[[-17 -13  19   5 -18 -15  21 -17  14  -9 -17  -1]
 [-19 -11  16   7 -19 -16  18 -16   8 -20 -17 -10]
 [-10  11  45  31 -11 -51  48  -4  14 -40  -5 -37]
 [-28 -31 -22  -3 -18  39 -28 -19 -41 -35 -23  -9]
 [ -2  -8  -3 -11  -3   7  -3  -6  -2  11  -5   9]
 [ 11  17   4   6  10 -21   6  12   2  -7  12 -14]]
->
[[-28 -31 -22  -3 -18  39 -28 -19 -41 -35 -23  -9]
 [-19 -11  16   7 -19 -16  18 -16   8 -20 -17 -10]
 [-17 -13  19   5 -18 -15  21 -17  14  -9 -17  -1]
 [-10  11  45  31 -11 -51  48  -4  14 -40  -5 -37]
 [ -2  -8  -3 -11  -3   7  -3  -6  -2  11  -5   9]
 [ 11  17   4   6  10 -21   6  12   2  -7  12 -14]]

[[-67 -26]
 [-46   7]
 [-41  13]
 [  4   6]
 [-17 -41]
 [-20  35]
 [-22  13]
 [ 70  -1]]
->
[[-67 -26]
 [-46   7]
 [-41  13]
 [-22  13]
 [-20  35]
 [-17 -41]
 [  4   6]
 [ 70  -1]]

[[-11 -15 -37 -16 -13  -4]
 [-43 -45 -51 -21 -17  36]
 [-33 -23 -47 -23 -12  31]
 [-14 -15 -35 -17 -12  -6]
 [-22 -23 -60 -13 -19  21]
 [-19 -13 -17 -18 -26 -13]
 [-40  15  53 -46 -29 -55]
 [-16 -19 -43 -22 -16   0]
 [ -8 -11 -25 -12 -16   6]
 [-32 -27 -44 -21 -13  38]]
->
[[-43 -45 -51 -21 -17  36]
 [-40  15  53 -46 -29 -55]
 [-33 -23 -47 -23 -12  31]
 [-32 -27 -44 -21 -13  38]
 [-22 -23 -60 -13 -19  21]
 [-19 -13 -17 -18 -26 -13]
 [-16 -19 -43 -22 -16   0]
 [-14 -15 -35 -17 -12  -6]
 [-11 -15 -37 -16 -13  -4]
 [ -8 -11 -25 -12 -16   6]]

[[-35 -12 -55 -20]
 [-40 -14 -23  -6]
 [-36 -12 -38 -15]
 [-49  -9 -19 -25]]
->
[[-49  -9 -19 -25]
 [-40 -14 -23  -6]
 [-36 -12 -38 -15]
 [-35 -12 -55 -20]]

[[-18  35   4  15  -5  47 -13 -11 -16]
 [-25 -12 -49   6  -6   5 -35  -5  -8]
 [ 28  11   6   3  34 -28  -9 -31  26]
 [ -6   5  23 -11 -53  -4 -16 -29   1]
 [-12  -3 -22 -12 -26   4  -4   3  56]
 [-16  11 -26   2  24  38  -9  32  18]
 [-14  32  -8   7  44  -8  -1  19  29]]
->
[[-25 -12 -49   6  -6   5 -35  -5  -8]
 [-18  35   4  15  -5  47 -13 -11 -16]
 [-16  11 -26   2  24  38  -9  32  18]
 [-14  32  -8   7  44  -8  -1  19  29]
 [-12  -3 -22 -12 -26   4  -4   3  56]
 [ -6   5  23 -11 -53  -4 -16 -29   1]
 [ 28  11   6   3  34 -28  -9 -31  26]]

[[-20   8 -30 -28  -2  -9  -7   8 -32  22  17]
 [-32 -23  43   9  36  -4  -8  53  35 -10 -10]
 [ 33 -35  12  21  -6  11   8  -3 -30 -10 -55]
 [-21   6 -43 -30   3  -8   5  15 -32  20  20]
 [  1   9  15  -6  -7  -8 -35 -19 -23  14  -3]
 [-22   6 -43 -30   3  -5   3  15 -34  21  20]]
->
[[-32 -23  43   9  36  -4  -8  53  35 -10 -10]
 [-22   6 -43 -30   3  -5   3  15 -34  21  20]
 [-21   6 -43 -30   3  -8   5  15 -32  20  20]
 [-20   8 -30 -28  -2  -9  -7   8 -32  22  17]
 [  1   9  15  -6  -7  -8 -35 -19 -23  14  -3]
 [ 33 -35  12  21  -6  11   8  -3 -30 -10 -55]]

[[-13 -57 -27 -21 -15 -38 -17 -19 -14]
 [-18 -33 -10  -5 -17 -43   4 -16  30]
 [-11  49 -34 -20 -14 -43 -25  -8 -12]
 [ -8 -52 -32 -21 -13 -41 -19 -14 -18]]
->
[[-18 -33 -10  -5 -17 -43   4 -16  30]
 [-13 -57 -27 -21 -15 -38 -17 -19 -14]
 [-11  49 -34 -20 -14 -43 -25  -8 -12]
 [ -8 -52 -32 -21 -13 -41 -19 -14 -18]]
---
[[  8  49  42  20  23   8  33   9 -18]
 [-35 -13 -42 -27  60 -21  -8  12  -3]
 [-54 -40  62  15   3  -9  12  22  16]]
->
[[-18  -3  16]
 [  9  12  22]
 [ 33  -8  12]
 [  8 -21  -9]
 [ 23  60   3]
 [ 20 -27  15]
 [ 42 -42  62]
 [ 49 -13 -40]
 [  8 -35 -54]]

[[ 67  -1 -11 -34]
 [  4 -15 -13   9]
 [  4 -22 -19  15]]
->
[[-34   9  15]
 [-11 -13 -19]
 [ -1 -15 -22]
 [ 67   4   4]]

[[ -6   4  -4 -16 -30  16 -15  -9 -16 -24]
 [ 27  -8   1 -19   7  14   1  35  -7 -19]
 [  9  11  24  -8  -5   4 -32   3  32   3]
 [  7  12  -9 -51  -7   7 -22  31   2   8]]
->
[[-24 -19   3   8]
 [-16  -7  32   2]
 [ -9  35   3  31]
 [-15   1 -32 -22]
 [ 16  14   4   7]
 [-30   7  -5  -7]
 [-16 -19  -8 -51]
 [ -4   1  24  -9]
 [  4  -8  11  12]
 [ -6  27   9   7]]

[[-24  -6 -25  -6   3   2  17  17   9 -27]
 [  6  21 -30  -7 -56  -5  20  26  12 -20]
 [ -9 -17 -52  10 -15   1  15  12   3 -30]]
->
[[-27 -20 -30]
 [  9  12   3]
 [ 17  26  12]
 [ 17  20  15]
 [  2  -5   1]
 [  3 -56 -15]
 [ -6  -7  10]
 [-25 -30 -52]
 [ -6  21 -17]
 [-24   6  -9]]

[[ 24   0  24  -3   1   4   3   0   0   0   3   3 -17   2   3  -3]
 [ 12   0  18 -17  -1   7  -3  -2   4  -4  16  -7 -20   0   0   0]
 [  1   0  -2   3   1   4   0  -2   4   0   2   1   0   0   0  -8]
 [ 12  42   0 -44  33  52  56 -66  34 -62  61 -15  -1 -17 -19  37]
 [-47  -3 -63  27 -21   4  -2   0   4   0 -22   0  58 -22  -7  -3]
 [  1   0   1   0   1   3   1  -2   3   0   2   0  -1   0   0  -3]]
->
[[ -3   0  -8  37  -3  -3]
 [  3   0   0 -19  -7   0]
 [  2   0   0 -17 -22   0]
 [-17 -20   0  -1  58  -1]
 [  3  -7   1 -15   0   0]
 [  3  16   2  61 -22   2]
 [  0  -4   0 -62   0   0]
 [  0   4   4  34   4   3]
 [  0  -2  -2 -66   0  -2]
 [  3  -3   0  56  -2   1]
 [  4   7   4  52   4   3]
 [  1  -1   1  33 -21   1]
 [ -3 -17   3 -44  27   0]
 [ 24  18  -2   0 -63   1]
 [  0   0   0  42  -3   0]
 [ 24  12   1  12 -47   1]]

[[  8 -11  13  -2  -5 -23 -30  -3  10   2   0   2  14   9  -8]
 [  8  17   4  -2  14 -17  -7 -42  -2 -20  -3  11   5  27 -12]
 [ -1   6  -8  -1  -4 -18 -23 -55  25 -21  -6   4   9  -5   1]
 [  9  19   2  -2   3 -27   6  31  -6  49  -1  -3  -6  24  13]
 [ -6 -10   5   2  -4 -10   2  37  -5 -30  12  -4  10 -19   4]]
->
[[ -8 -12   1  13   4]
 [  9  27  -5  24 -19]
 [ 14   5   9  -6  10]
 [  2  11   4  -3  -4]
 [  0  -3  -6  -1  12]
 [  2 -20 -21  49 -30]
 [ 10  -2  25  -6  -5]
 [ -3 -42 -55  31  37]
 [-30  -7 -23   6   2]
 [-23 -17 -18 -27 -10]
 [ -5  14  -4   3  -4]
 [ -2  -2  -1  -2   2]
 [ 13   4  -8   2   5]
 [-11  17   6  19 -10]
 [  8   8  -1   9  -6]]
